Here is a tiny trained network, its code and every weight. The questions are about switching its units off for an input and a target symbol, where a switched-off unit gives its printed mean instead of its output.

import numpy as np


def w(rows, s, z=0):
    codes = np.array(rows[::2]) - 128.0
    scale = np.full(codes.shape[1], s)
    scale[-1] = z or s
    return codes * scale


def f(y):
    return np.maximum(y, 0)


def softmax(a):
    e = np.exp(a - a.max(-1, keepdims=True))
    return e / e.sum(-1, keepdims=True)


def log_softmax(a):
    a = a - a.max(-1, keepdims=True)
    return a - np.log(np.exp(a).sum(-1, keepdims=True))


def net(x, mask):
    ids = ['αβγδεμξπστω'.index(c) for c in x.split()]
    T = len(ids)
    res = E[ids] + P[:T]
    r = res
    for j in range(3):
        rows = slice(4 * j, 4 * j + 4)
        q, k, v = (r @ M[0][rows].T for M in (Q, K, V))
        z = softmax(np.where(np.tri(T) > 0, q @ k.T / 4**0.5, -1e9)) @ v
        o = O[0][rows]
        res = res + np.where(mask[j], z, o[:, -1]) @ o[:, :-1]
    y = f(res @ A[0][:, :-1].T + A[0][:, -1])
    res = res + np.where(mask[3:19], y, B[0][:, -1]) @ B[0][:, :-1]
    return log_softmax(res[-1] @ U[:, :-1].T + U[:, -1])


Q, K, V, O, A, B = {}, {}, {}, {}, {}, {}
E = w([
[126,186,114],'α',
[108,120,111],'β',
[105,119,113],'γ',
[98,118,118],'δ',
[106,116,110],'ε',
[136,175,78],'μ',
[122,194,112],'ξ',
[83,145,155],'π',
[107,225,163],'σ',
[142,248,108],'τ',
[113,91,63],'ω',
],0.015)
P = w([
[55,104,82],'0',
[130,48,169],'1',
[154,59,151],'2',
[149,77,129],'3',
[113,89,111],'4',
[85,105,91],'5',
[65,108,88],'6',
[48,119,69],'7',
[34,123,54],'8',
[22,124,41],'9',
[6,134,35],'10',
[2,129,30],'11',
],0.0067)
Q[0] = w([
[166,42,159],'H0',
[4,76,104],'H0',
[138,210,98],'H0',
[151,100,145],'H0',
[114,141,113],'H1',
[123,134,123],'H1',
[91,139,110],'H1',
[185,121,145],'H1',
[138,62,167],'H2',
[151,170,112],'H2',
[137,184,97],'H2',
[223,148,146],'H2',
],0.026)
K[0] = w([
[175,29,126],'H0',
[3,71,25],'H0',
[109,234,128],'H0',
[156,102,142],'H0',
[120,135,114],'H1',
[131,128,122],'H1',
[83,150,97],'H1',
[199,97,171],'H1',
[232,166,166],'H2',
[96,81,127],'H2',
[62,80,109],'H2',
[197,31,188],'H2',
],0.023)
V[0] = w([
[97,179,173],'H0',
[97,147,171],'H0',
[135,167,121],'H0',
[157,92,90],'H0',
[139,125,114],'H1',
[168,141,81],'H1',
[69,248,247],'H1',
[230,215,27],'H1',
[81,151,195],'H2',
[143,79,57],'H2',
[105,113,128],'H2',
[135,82,71],'H2',
],0.012)
O[0] = w([
[188,125,102,208],'H0',
[162,148,112,145],'H0',
[154,95,121,210],'H0',
[87,128,148,66],'H0',
[130,123,139,129],'H1',
[135,130,176,163],'H1',
[161,25,82,172],'H1',
[169,80,249,254],'H1',
[78,106,100,111],'H2',
[181,182,132,233],'H2',
[125,147,108,188],'H2',
[177,179,134,221],'H2',
],0.015,0.002)
A[0] = w([
[54,182,169,4],'N0',
[118,138,70,9],'N1',
[104,103,135,254],'N2',
[115,96,237,118],'N3',
[177,113,93,21],'N4',
[137,172,40,163],'N5',
[86,93,116,2],'N6',
[118,179,109,94],'N7',
[2,110,170,116],'N8',
[141,47,138,79],'N9',
[107,193,112,56],'N10',
[193,61,87,4],'N11',
[67,63,166,115],'N12',
[108,186,145,204],'N13',
[115,79,120,215],'N14',
[110,185,140,36],'N15',
],0.007,0.0067)
B[0] = w([
[222,69,142,153],'N0',
[144,36,226,132],'N1',
[52,22,233,253],'N2',
[130,185,166,172],'N3',
[94,165,71,146],'N4',
[84,75,91,233],'N5',
[42,184,119,138],'N6',
[149,145,80,161],'N7',
[221,242,32,234],'N8',
[200,222,97,165],'N9',
[178,129,72,156],'N10',
[151,240,92,163],'N11',
[217,222,74,194],'N12',
[34,180,127,237],'N13',
[147,9,176,223],'N14',
[202,95,93,142],'N15',
],0.015,0.0061)
U = w([
[128,121,187,184],'α',
[88,160,134,84],'β',
[84,161,139,114],'γ',
[69,151,119,193],'δ',
[81,166,130,93],'ε',
[92,178,248,252],'μ',
[129,126,191,179],'ξ',
[78,95,127,162],'π',
[196,112,71,54],'σ',
[222,138,188,52],'τ',
[134,253,124,38],'ω',
],0.0053,0.0034)

Each question gives the input, a string of symbols that net reads in full, and the target symbol t.
The units are the heads (4 rows each of Q, K, V and O) and the neurons (one row each of A and B). Each row of codes is followed by its name. A weight is (code - 128) times the scale printed after its matrix; where a second scale follows, it is the last column's (O, A, B and U).
mask holds one flag per unit, heads first, then neurons. A switched-off unit (its flag False) gives its mean, the last column of its rows in O or B, instead of its output. The means were averaged over made-up inputs and are rounded, as every weight is.
A unit's drop is (log p(t) with every unit on - log p(t) with that unit switched off) / (log p(t) with every unit on - log p(t) with every unit switched off).
The circuit of an input: a set's keep is (log p(t) with only the set's units on - log p(t) with every unit switched off) / (log p(t) with every unit on - log p(t) with every unit switched off). Starting from the 12 units with the biggest drops (on a tie, the unit counted first), units are removed one at a time, each time the one whose removal leaves the highest keep (on an exact tie, the one counted first), for as long as the keep stays at least 0.8.
circuit, biggest first: the units of the circuit, biggest drop first
top k neurons: the k neurons with the biggest drops, biggest first
heads that matter: for each layer, one digit per head in row order, 1 if its drop is at least 0.15 and else 0, layers parted by /
input τ τ τ ω, target τ: top 2 neurons -> [N14, N12]
input π σ τ, target σ: circuit, biggest first -> [H1]
input ε α ε σ ω ω ω α ω α, target ω: top 2 neurons -> [N2, N14]
input ω τ π α σ μ π δ γ ω τ π, target ω: circuit, biggest first -> [N8, H0]
input ω β ξ ω ω σ, target ω: circuit, biggest first -> [H2, N2]
input μ ω ω, target ω: top 2 neurons -> [N8, N14]
input σ γ μ ω γ δ, target σ: circuit, biggest first -> [N8, H2, N12]
input ε ω γ, target ω: circuit, biggest first -> [H1, H0, N8]
input α ω ξ, target ω: circuit, biggest first -> [H2, N2]
input α σ α, target σ: circuit, biggest first -> [H1, H0]
input ω μ ε, target ω: circuit, biggest first -> [H1, H0, N8]
input μ ω σ α π μ γ γ δ ω μ, target ω: circuit, biggest first -> [H2, N2]
input τ τ μ μ ω σ β, target τ: heads that matter -> 011
input ω β β σ ω ξ α γ μ μ μ, target μ: heads that matter -> 010
input ω ω δ, target ω: circuit, biggest first -> [H1, H0, N8]
input β π σ ξ, target σ: circuit, biggest first -> [H0, H1]
input α μ μ ξ τ δ α δ ω ω σ, target ω: heads that matter -> 001
input ω ε ω α τ τ β μ ξ ω δ, target ω: circuit, biggest first -> [N8, H0, H1]
input δ ω α γ ω ξ μ ω μ γ, target μ: heads that matter -> 011
input μ δ ω α ξ, target μ: top 2 neurons -> [N8, N12]
input γ ξ σ σ π μ π τ ω β, target ω: top 4 neurons -> [N8, N12, N3, N5]
input β α ω σ ε σ π, target σ: top 4 neurons -> [N8, N12, N13, N14]
input τ α β δ δ α σ γ δ σ, target σ: top 2 neurons -> [N13, N2]
